Here is a tiny trained network, its code and every weight. The questions are about switching its units off for an input and a class, where a switched-off unit gives its printed mean instead of its output.

import numpy as np


def w(rows, s, z=0):
    codes = np.array(rows[::2]) - 128.0
    scale = np.full(codes.shape[1], s)
    scale[-1] = z or s
    return codes * scale


def f(y):
    return y / 2 * (1 + np.tanh(0.7978845608 * (y + 0.044715 * y**3)))


def log_softmax(a):
    a = a - a.max(-1, keepdims=True)
    return a - np.log(np.exp(a).sum(-1, keepdims=True))


def net(x, mask):
    res = np.array(x, float).reshape(1, 8) / 4 @ E
    y = f(res @ A[0][:, :-1].T + A[0][:, -1])
    res = res + np.where(mask, y, B[0][:, -1]) @ B[0][:, :-1]
    return log_softmax(res[-1] @ U[:, :-1].T + U[:, -1])


A, B = {}, {}
E = w([
[130,144,115,118,75,77,211,66],'x0',
[125,39,102,29,97,72,109,144],'x1',
[125,130,130,128,132,125,132,133],'x2',
[126,129,130,125,129,126,128,128],'x3',
[149,230,90,34,133,151,123,175],'x4',
[132,128,133,128,118,134,131,131],'x5',
[156,119,116,130,151,157,147,113],'x6',
[1,128,128,122,156,226,202,108],'x7',
],0.0076)
A[0] = w([
[154,154,133,80,132,136,127,119,49],'N0',
[114,67,90,98,92,127,126,165,46],'N1',
[201,116,112,106,102,68,51,140,97],'N2',
[107,187,108,204,124,124,118,121,71],'N3',
[154,195,134,50,133,133,100,115,104],'N4',
[60,157,192,113,63,18,191,111,159],'N5',
[132,52,114,133,190,149,2,197,122],'N6',
[75,141,130,110,87,183,147,132,43],'N7',
[125,140,94,43,151,100,156,188,111],'N8',
[202,159,110,116,100,67,237,46,141],'N9',
[217,123,118,142,154,82,143,156,37],'N10',
[97,120,142,130,119,154,147,157,62],'N11',
[115,73,126,189,102,123,114,121,75],'N12',
[86,76,163,167,140,94,125,116,89],'N13',
[119,183,83,74,158,118,119,126,80],'N14',
[138,28,109,64,115,130,149,136,61],'N15',
[142,177,142,176,141,132,125,114,69],'N16',
[134,178,119,92,84,158,127,161,57],'N17',
[118,180,136,86,71,165,132,171,91],'N18',
[52,125,144,117,142,151,150,134,35],'N19',
[126,63,103,54,138,119,143,142,53],'N20',
[214,130,189,130,116,119,98,115,55],'N21',
[139,169,144,166,135,145,111,111,54],'N22',
[39,67,88,33,206,152,170,114,79],'N23',
[134,75,157,60,110,107,141,81,135],'N24',
[140,183,100,87,161,149,129,139,62],'N25',
[137,180,122,181,135,152,136,118,86],'N26',
[144,163,132,163,84,70,97,169,123],'N27',
[170,165,146,188,127,165,171,131,88],'N28',
[107,182,157,181,98,130,101,128,76],'N29',
[109,112,129,160,111,132,109,141,254],'N30',
],0.009,0.0086)
B[0] = w([
[52,8,168,153,168,105,187,56,119],'N0',
[102,119,169,75,110,101,110,98,131],'N1',
[59,127,51,121,143,139,157,125,207],'N2',
[126,96,161,40,61,88,37,78,140],'N3',
[158,107,179,190,177,91,174,108,167],'N4',
[147,122,143,100,194,184,108,173,207],'N5',
[122,114,187,132,133,180,140,185,218],'N6',
[85,92,82,192,135,174,103,95,143],'N7',
[151,161,178,149,103,108,109,101,175],'N8',
[92,112,171,145,170,167,103,232,210],'N9',
[2,73,56,130,128,154,114,49,142],'N10',
[95,21,106,134,133,142,122,113,124],'N11',
[140,79,192,174,150,56,191,71,146],'N12',
[155,109,159,157,152,45,171,101,159],'N13',
[147,77,185,190,125,93,122,88,146],'N14',
[185,147,152,104,90,57,10,93,156],'N15',
[89,87,159,74,57,132,97,113,131],'N16',
[148,6,188,162,164,102,163,45,134],'N17',
[182,81,120,147,182,68,180,92,149],'N18',
[33,52,25,151,144,130,111,56,148],'N19',
[86,129,167,30,51,81,41,96,144],'N20',
[16,19,49,168,154,158,156,67,145],'N21',
[28,74,157,75,58,105,41,106,123],'N22',
[95,154,73,162,137,136,105,97,210],'N23',
[151,158,151,104,115,153,117,117,174],'N24',
[119,89,194,127,169,98,161,121,143],'N25',
[118,89,149,40,40,75,62,138,147],'N26',
[63,138,83,127,158,173,124,51,161],'N27',
[131,118,129,54,71,80,29,89,153],'N28',
[135,101,137,60,97,134,69,102,131],'N29',
[206,237,121,109,180,120,176,152,254],'N30',
],0.0091,0.0078)
U = w([
[98,123,184,14,2,76,14,82,63],'0',
[23,81,25,153,117,177,121,66,3],'1',
[165,154,122,117,112,135,136,129,254],'2',
[178,145,129,108,126,158,118,118,241],'3',
[181,69,221,180,131,58,187,56,10],'4',
[165,150,120,112,99,148,128,151,217],'5',
[157,154,123,97,98,154,132,136,212],'6',
[112,87,205,116,135,226,81,220,3],'7',
],0.009,0.0094)

Each question gives the input, the list of numbers given to net, and the class t.
The units are the neurons (one row each of A and B). Each row of codes is followed by its name. A weight is (code - 128) times the scale printed after its matrix; where a second scale follows, it is the last column's (A, B and U).
mask holds one flag per neuron, in row order. A switched-off neuron (its flag False) gives its mean, the last column of its row in B, instead of its output. The means were averaged over made-up inputs and are rounded, as every weight is.
A unit's drop is (log p(t) with every unit on - log p(t) with that unit switched off) / (log p(t) with every unit on - log p(t) with every unit switched off).
The circuit of an input: a set's keep is (log p(t) with only the set's units on - log p(t) with every unit switched off) / (log p(t) with every unit on - log p(t) with every unit switched off). Starting from the 12 units with the biggest drops (on a tie, the unit counted first), units are removed one at a time, each time the one whose removal leaves the highest keep (on an exact tie, the one counted first), for as long as the keep stays at least 0.8.
circuit, biggest first: the units of the circuit, biggest drop first
k most important neurons: the k neurons with the biggest drops, biggest first
drop when u is switched off: that unit's drop, to one decimal
input [4,-7,-5,-3,7,2,-5,-8], class 1: circuit, biggest first => (N27; N21; N10)
input [-8,-6,1,-5,6,-2,-7,8], class 1: 2 most important neurons => (N19; N7)
input [-2,7,-8,-1,-8,6,-1,7], class 4: circuit, biggest first => (N13)
input [-6,4,4,6,-7,-4,-4,-3], class 4: 4 most important neurons => (N12; N13; N9; N5)
input [5,-4,6,5,-7,-2,4,-7], class 1: circuit, biggest first => (N21; N10)
input [-3,4,7,-2,-8,2,4,1], class 4: 2 most important neurons => (N12; N13)
input [4,0,6,-7,-7,7,5,-7], class 1: circuit, biggest first => (N21; N10)
input [7,1,-1,0,1,-5,-2,2], class 7: circuit, biggest first => (N9; N5)
input [-5,-3,8,-8,7,7,-8,8], class 1: circuit, biggest first => (N19; N7)
input [-3,8,-8,4,-7,8,6,3], class 0: 2 most important neurons => (N15; N20)
input [-8,3,-6,-2,-5,-7,1,-8], class 1: 3 most important neurons => (N2; N21; N10)
input [8,-3,4,0,-4,-2,1,-7], class 7: 2 most important neurons => (N9; N5)
input [-6,3,-2,3,-4,-3,7,8], class 1: 2 most important neurons => (N23; N19)
input [8,-8,-6,-1,-4,6,4,3], class 0: most important neuron => (N28)
input [8,5,1,-6,6,0,3,1], class 7: 3 most important neurons => (N9; N5; N30)
input [-4,-5,-1,-3,-6,-4,-2,-8], class 1: drop when N21 is switched off => 0.3
input [-4,-8,1,-6,-3,-1,1,-8], class 0: drop when N10 is switched off => 0.0
input [6,3,7,3,-5,-6,2,-8], class 1: drop when N10 is switched off => 0.2
